Known rows:
[-15  -1 -14 -18  21 -12  -5  -1  14  17  12  21 -18  -7  20 -13   7 -24
  14 -11  -3   8  -5 -14  -8   0  10] : K255
[ 10   6  -2   5   3 -23 -12   3  23  17  -3  -2 -34   4   0  -6  -8  -9
  -4  17 -12  -5   4 -18   9 -14  11] : K347
[ 19   6  -2  12 -10 -10 -11   0   8   4   1 -21  -6   6  -1 -13  -7  -1
  -9  10 -24  -6  11 -17  -4 -16   2] : K374
[  8  -6  -4  14  -4 -19 -17   6  15   3  18  -2 -11 -21  -1 -13  -3  13
   2  18  -8  -6  20 -11  13 -20  13] : K813
[ 24  12   5  14  -6  -7   4  12   0  -2  -2 -11 -11   6  -8 -23   1   1
 -16  13 -12   4   2   0  14   5  -8] : K212
[ 14  12   1   8  -5 -11   3  10   5   4   0  -2  -1   7   0 -21   0  12
 -16  12  -9   3   3   2  21   1  -2] : K759
[ 15  11   5  14  -8 -16   0  13   6   2  -5  -9 -17   7  -6 -15   3 -10
 -16  13 -15   2   2  -5  22   3  -8] : K827
[ 23  10  -1   1 -10  -7   1   9   3   1  -9  -9   9   7 -17 -21  -3   9
 -17  18 -16  -1   4  -1  17   0  -3] : K141
[ -3   9  -5  15  -9  13  12   7   8  -8   0   5 -13  -4   5  10   9  -7
  20   8   5  12 -15  27  -7   8   6] : K168
[  5 -25  32   0 -15 -10 -13   5 -16 -15  -1  -9  17 -12 -11   7   4 -10
  -1   4  10 -12  -5   3 -25   6  -4] : K549
[  2 -15  24 -12  -5 -14   5   4 -15  -8  -7   7  13   3  -2   7  -1   0
 -14   0  21  -6  -8  10  -9  17   1] : K452
[-11  -8  -2   6  13  30   3 -16   1   6  -6 -12   6  12   7  15  -4   6
  -8  -4   5   0  16 -12  -3 -12 -22] : K750
[-13 -12  -5  -4  28  30   2 -14  13  16   1   4  -4   3  11  10  -7  21
   5   4  14   0  17 -15  -8 -19  -5] : K279
[ -7 -11   5  11  22  31  12  -1   0   5  -2   3   0   2   7   4   4   5
  -2  -5  13   6  12   0   8  -2 -24] : K316
[ -7   7  13  -4  -7   6 -21   0 -21 -13   0  -7   9 -18 -21  16   1   1
  31  -6 -17 -19  -9 -11  12  18  -4] : K12
[-18  16   1 -17 -13   5 -13  -7 -10  -4  -1   2  18  -3 -14  20  -2  24
  15  -7 -12 -19  -8  -7  22  15   1] : K544
[ -6   2   6  -3  -9   6 -25  -2 -18 -14   3  -3   9 -24 -18  16  -3  11
  31  -8 -15 -21   0 -13   8  12   6] : K580

Facts:
K224 ψ K260; K963 ψ K377; K963 ψ K97; K125 ψ K310; K577 ψ K840; K577 ψ K97
K577 ψ K321; K853 ψ K279; K438 ψ K645; K438 ψ K367; K452 ψ K840; K912 ψ K310
K912 ψ K321; K860 ψ K526; K320 ψ K310; K320 ψ K97; K847 ψ K809; K847 ψ K704
K704 ψ K265; K704 ψ K473; K704 ψ K97; K459 ψ K320; K832 ψ K279; K832 ψ K716
K759 ψ K912; K716 ψ K719; K530 ψ K377; K530 ψ K478; K418 ψ K860; K418 ψ K97
K378 ψ K478; K378 ψ K4; K378 ψ K97; K591 ψ K377; K591 ψ K97; K150 ψ K350
K688 ψ K51; K688 ψ K11; K240 ψ K813; K4 ψ K751; K429 ψ K524; K906 ψ K478
K363 ψ K526; K767 ψ K809; K219 ψ K870; K841 ψ K750; K841 ψ K320; K316 ψ K320
K316 ψ K97; K486 ψ K168; K821 ψ K925; K821 ψ K824; K260 ψ K719; K524 ψ K279
K168 ψ K310; K168 ψ K809; K168 ψ K97; K168 ψ K963; K972 ψ K168; K719 ψ K11
K304 ψ K821; K294 ψ K185; K282 ψ K732; K346 ψ K216; K182 ψ K732; K182 ψ K590
K182 ψ K321; K489 ψ K321; K2 ψ K706; K2 ψ K810; K2 ψ K321; K968 ψ K821
K968 ψ K367; K647 ψ K475; K543 ψ K51; K514 ψ K320; K514 ψ K809; K468 ψ K767
K468 ψ K489; K827 ψ K168; K827 ψ K677; K51 ψ K97; K701 ψ K163; K701 ψ K861
K261 ψ K830; K261 ψ K677; K904 ψ K97; K220 ψ K475; K68 ψ K870; K68 ψ K518
K68 ψ K414; K815 ψ K514; K815 ψ K316; K343 ψ K478; K185 ψ K310; K406 ψ K581
K502 ψ K51; K502 ψ K97; K714 ψ K870; K580 ψ K611; K414 ψ K279; K88 ψ K97
K989 ψ K853; K989 ψ K51; K157 ψ K716; K732 ψ K563; K732 ψ K97; K163 ψ K198
K163 ψ K53; K163 ψ K656; K590 ψ K809; K590 ψ K300; K491 ψ K591; K409 ψ K51
K409 ψ K613; K296 ψ K810; K296 ψ K611; K544 ψ K810; K544 ψ K719; K563 ψ K279
K563 ψ K255; K563 ψ K51; K870 ψ K4; K870 ψ K611; K843 ψ K231; K843 ψ K406
K345 ψ K925; K60 ψ K767; K60 ψ K265; K861 ψ K255; K589 ψ K320; K589 ψ K310
K589 ψ K60; K809 ψ K97; K899 ψ K414; K216 ψ K716; K321 ψ K478; K990 ψ K841
K12 ψ K847; K12 ψ K611; K12 ψ K450; K318 ψ K475; K11 ψ K321; K279 ψ K97
K526 ψ K459; K526 ψ K824; K103 ψ K378; K103 ψ K97; K751 ψ K809; K549 ψ K220
K549 ψ K870; K467 ψ K350; K265 ψ K255; K400 ψ K321; K400 ψ K751; K656 ψ K414
K656 ψ K963; K450 ψ K813; K641 ψ K350; K641 ψ K678; K24 ψ K320; K24 ψ K716
K24 ψ K321; K830 ψ K255; K742 ψ K310; K325 ψ K310; K475 ψ K97; K599 ψ K853
K141 ψ K842; K141 ψ K321; K141 ψ K581; K374 ψ K414; K367 ψ K809; K367 ψ K414
K198 ψ K613; K53 ψ K861; K53 ψ K347; K706 ψ K727; K706 ψ K524; K381 ψ K343
K381 ψ K377; K381 ψ K962; K381 ψ K316; K581 ψ K809; K581 ψ K751; K107 ψ K279
K310 ψ K97; K212 ψ K478; K212 ψ K168; K793 ψ K563; K925 ψ K478; K925 ψ K51
K758 ψ K846; K758 ψ K279; K758 ψ K51; K758 ψ K321; K750 ψ K279; K750 ψ K304
K300 ψ K478; K300 ψ K125; K300 ψ K97; K231 ψ K543; K512 ψ K346; K224 θ 339
K613 θ 542; K963 θ 798; K125 θ 97; K577 θ 714; K853 θ 769; K438 θ 542
K452 θ 769; K912 θ 714; K677 θ 542; K860 θ 769; K320 θ 798; K847 θ 339
K704 θ 798; K459 θ 542; K842 θ 769; K518 θ 542; K832 θ 714; K759 θ 542
K716 θ 769; K530 θ 798; K418 θ 798; K347 θ 542; K378 θ 542; K591 θ 339
K150 θ 339; K688 θ 714; K240 θ 542; K727 θ 339; K4 θ 542; K429 θ 769
K813 θ 542; K906 θ 542; K363 θ 714; K767 θ 714; K219 θ 97; K678 θ 714
K841 θ 714; K316 θ 798; K486 θ 714; K821 θ 798; K260 θ 97; K524 θ 714
K168 θ 714; K972 θ 798; K719 θ 542; K304 θ 339; K255 θ 339; K294 θ 798
K282 θ 542; K478 θ 798; K962 θ 769; K346 θ 769; K182 θ 542; K489 θ 542
K350 θ 798; K2 θ 339; K968 θ 542; K647 θ 339; K543 θ 339; K514 θ 769
K468 θ 339; K827 θ 542; K51 θ 97; K701 θ 798; K261 θ 714; K810 θ 542
K904 θ 542; K220 θ 339; K68 θ 339; K815 θ 714; K840 θ 714; K343 θ 97
K185 θ 769; K406 θ 542; K502 θ 798; K837 θ 339; K714 θ 714; K580 θ 97
K414 θ 97; K88 θ 769; K989 θ 769; K157 θ 769; K732 θ 798; K163 θ 542
K590 θ 798; K491 θ 769; K409 θ 339; K296 θ 97; K846 θ 798; K544 θ 97
K563 θ 798; K870 θ 769; K843 θ 542; K345 θ 542; K60 θ 339; K861 θ 542
K589 θ 542; K97 θ 769; K809 θ 542; K899 θ 769; K216 θ 798; K321 θ 714
K611 θ 339; K990 θ 714; K12 θ 97; K318 θ 542; K645 θ 339; K11 θ 339
K279 θ 798; K824 θ 769; K526 θ 769; K103 θ 339; K404 θ 769; K751 θ 798
K549 θ 769; K467 θ 714; K265 θ 542; K400 θ 542; K656 θ 97; K450 θ 339
K641 θ 97; K24 θ 542; K830 θ 542; K742 θ 714; K325 θ 542; K475 θ 798
K599 θ 714; K141 θ 542; K374 θ 542; K367 θ 798; K198 θ 798; K53 θ 339
K706 θ 542; K381 θ 97; K581 θ 339; K107 θ 339; K310 θ 97; K212 θ 542
K793 θ 97; K925 θ 542; K758 θ 97; K750 θ 798; K377 θ 542; K473 θ 769
K300 θ 542; K231 θ 714; K512 θ 769

Rows:
No name comes twice in this set of rows, the named rows included.
[ -1 -19  24 -18   4 -15   2   6  -3  -5  -4  18  10  -7  -2   2  -4  16
  -6   3  25  -2  -5   8 -12  14  10] -> K842
[  4   2  -9  -1  -3 -16 -14  -2  19  10  14   6   2 -10  -1 -14  -4  31
  -4  23  -4  -2  16 -10  14 -19  20] -> K810
[-21  13  -4 -18  -6  -1  -7  -2 -10   0  -1   8   7  -1  -7  24  -7  28
  16 -12  -6 -20  -3 -12  15  13   9] -> K260
[-10   7   5  -2  17   2   4   7 -10  -4  10  18 -28 -13   0  14   1  32
  22 -23   5  -3  -5  -2  12  23   5] -> K310
[ 23   0   0  13   1  -7 -14   6   8  -2   6  -7  -6 -12 -12 -26  -3  16
  -1  15  -8   2  11  -8   2 -10   8] -> K4
[ -8 -12   2  -3  18  23  -4  -9  13  16 -16  -5 -14   5   2  18  -8 -21
   4  13   5   2   4 -19   3 -13 -15] -> K198
[-19 -13  19 -16  -6 -20   4   0  -3   4   4  17  10   4  14  16  -2  24
 -12   1  22 -14   5   5 -12   4  13] -> K716
[-10  -9  -9 -10  23  30   6 -13   9  13  -7   5   2   3   0   7  -6  11
  -1   6  13   6  10 -11   1 -15  -9] -> K846
[  8  10  -7   2 -13  -9  -8  -2  10   7  -1  -8   6   8  -5 -13  -8  17
 -14  15 -11  -7  12  -8  13 -13  10] -> K706
[-13   4  -9 -17   4 -14  -9  -4   3  12   2   1 -12   2  11  -6   7 -47
  10 -11 -14  -2 -12 -17  -7   0   0] -> K53
[-12   6 -16 -18   1   1  -2 -11  -4   7   6  -3  17  13  12 -12   8 -18
   4 -19 -15   4  -3 -11 -16   1  -1] -> K107

Now the same things, written a new way:
Known rows:
[ -2 -15  15   0   4   1  -8   4   0  10  -5  -2 -10   5   6  -3   9  -1
  -4   0  -6  -6  -6   2  -3  -9  -1   5   5   4   7  13   6  -5  -5] : K265
[ -6  -8 -17  14  -8  -3  -5   7 -10   3 -15 -12   2  -5   1  -2   7 -14
  10   7  -4  -5   5  -9   8 -14   6 -17  -7  -3  19   1   1   6   2] : K563
[  2   5 -11   2  -5  11   9   1   0   2  12   1   7   1  -8  -1 -15   8
   3   0  10  -4   4   3   3  -1   6  -8  -4  -5 -16  -9  -3  -6   7] : K512
[  1   6  -6 -12   0   3   4  -9  -7  -4   8  -5  16 -10   0   5 -16 -17
 -13  -1   0  -4   4   9   4  -4   2  -4  -9  -8  -6  -2  -6  -2  -4] : K591
[ -6  -7   8  -9   6 -12  -8 -12  -2   0  -4   3  -4  -3   0   0   3 -15
 -16  -3 -19  -1  -3   5   0   2  -7  11  -4   6   7  15  -5   9  -9] : K300
[ -8 -12  -6  10  -4  -1   3 -12  -7 -15 -13  -7   6 -10   9   1   2 -14
 -15   5 -12  -7   5  -3   8  -7  -1   3 -12  -3  13   6  -4   8 -11] : K502
[  3   5 -11   1  -6  12  10   1  -1   2  12   1   7   1  -6  -1 -16   9
   2   1   9  -4   4   3   1  -2   6  -7  -4  -6 -17  -9  -3  -6   7] : K860
[  1   5 -15  -5  -3   2   2   1   0   3  12   2  -2   4 -12  -1  -7   3
   1   2  -2   2   2  -1   3   7  -2  -7  -5   0  -6  -8  -4   2  10] : K2
[  4  12 -10   6 -10   7   9   4   1  -1  12   1   9   4  -4  -4 -18  18
   8   6   6   1  -3   0  -1   0   9   0  -4  -2  -5 -16   1  -2   2] : K716
[  1  -9   6  -8   3  -3 -15   7  -2  14  -2  -2  -8   2   2   2  10 -12
   4  -3  -5  -1  -6  -1  -2  -5  -2  -6   3  -2   6   8   1   1   4] : K706
[ 0 -3  1  5 -1 10  8  0  0  0  8  0 -1  6 -4 -4 -9 14 -7  4  3 -7  1  3
  4 -2  2  3 -1  1 -4 -4  3 -7 -1] : K450
[ -5  -8   5  -2   6  -7 -10   2   3   3  -1   5 -19   6  -4  -2  11   0
  -4  -3 -13   5  -6  -3   1   7  -6   6   3   9   9  10   1   6   0] : K141
[  1   8  11  -1  -2  -6  12  -7   8   5 -13  -2   0   3  -2  -5  10   5
  10  -4   4   7   3  10  -6   8  -1   1   9  15   2   1   6  -9  -2] : K599
[  0   8 -19   2  -8   6   9  -1  -2   5   8  -2   9  -1 -12  -4 -17   3
   7   2   6  -3   7   3   3  -3   8 -10  -7   0 -10  -7  -3  -4   4] : K989
[  0  -3   9 -20   9  -7 -12  -9  -6   1  -4  -6   5 -13   8   8   1 -36
 -14  -8 -11   1  -3   7   0  -7  -2   0  -4  -5   8  11  -7   3  -9] : K904
[ -3  -9  -4  -3  -3   2  -3 -12 -11 -14 -10 -10  14 -18  17  10   0 -28
 -16   1  -7  -6   5  -2   7 -10  -2  -5 -13 -16   6   3  -9   7  -7] : K475
[  2   6  -2   2  -6   4   2   4  -2   0  13   1   9   6   1   0 -12  14
   1   6   2  -4  -5   1  -1  -1   3   2  -1  -5  -2 -10   4  -2   0] : K645

Rows:
No name comes twice in this set of rows, the named rows included.
[  9  -7  -3  -7   0  15  -2  -2  -5 -25  -6  -8  -6 -20  16  10   8 -28
 -19   1  -3  11  -2  -8  10   2  -4  -4  -9  -9  10 -12 -16   9   1] -> K320
[  0  18 -12 -19  -8 -24   4 -17   7   9  -4  12  -1   7 -16  -4   9  -1
  15  -3 -16  11   5   7 -11  30 -18  -4  -2  19 -13   3  -8  14  15] -> K321
[ -9  -2 -11  15   2  -6   3  -8  -9 -17 -22 -18   5 -18   2  -1  -1 -29
 -11   2  -7   5   7  -4  17 -11  10  -4 -12   5  34   1  -2   8 -18] -> K279
[  2  13  -3  -5  -3  -2   4  -8  -4  -8  11  -4  19  -6   2   4 -19  -7
 -10   3  -4   0  -2   4   2   0   4   5  -8  -6   3  -9  -2   3  -9] -> K103
[  1  15   7 -11  -1 -11  13 -18   7  -5 -12   0   3  -5  -4  -3   5  -7
  -1  -6  -4  12   4  13  -5  15  -6   6   2  18   2   0  -2   0  -5] -> K577
[ 18  10  -9  -8  -3  29  10   6   5 -12  13  -1  -9  -7  -4   0 -10  -1
  -4   2  11  13  -4   1   5  11   5  -4  -4   3 -12 -23 -13  -4  11] -> K185
[ 20  18   3  -4   7  14  -1  13   8 -16   2   6  -8 -14   6   1  -5  -3
   2   6  10  15  -9 -10  -6  10   0  12   4   8  -4 -13 -10   7  -1] -> K125
[  2  26  -1   1  -4 -19   7   5   5  11 -18 -12   6   0  -9  -7   6  -4
  28  -2   7  19  -2   4  -7   2  13  -8   8  17  25  -9  11  -2  -5] -> K524
[ -7  -8 -10   9 -15 -12  -6  -4  -6  -5  -1   7   6   6   9   1   6  10
   3  12 -21  -8  -1 -11  -3   3 -11   1  -9  -8   3   1  -2  17   4] -> K478
[-15 -14  -7  15   8  -9 -10  -1  -4 -19   2   3  -2   5   5  15  13   9
  -6 -14   8   5   9 -18  14   3  -7  -8  -1 -30   3  -4   4   8   7] -> K751
[  3  16  -1  -7  -2 -10   6   2   5  13 -17 -10   3  -2  -9  -3   9 -11
  22  -6   8  13   4   8  -5   4   6 -14   7  14  10  -4   5  -6   4] -> K832
[  1  15 -18  -2  -6  -8   1   1   2  -3  15   7  -3   8 -14  -4  -9  12
   3   6 -11   9  -5  -5   1  18  -3   2  -5   7   3 -13  -3  13   7] -> K11
[ -5  17  13  -2   5 -20   2  -8   9  -8   0   4  12   8   3  10   9  18
   8 -18  14  17   1   1  -8  16  -2   5  12 -11   0  -9  12  -2  -1] -> K767
[  3  17  -8  -9  11  -6   0  -9  -6  -3  -7  -1  20 -24   0   3 -18 -34
  -4   0   3  -3   9   3   0  -8   3   1  -8   3  -7  11 -11   7 -13] -> K51

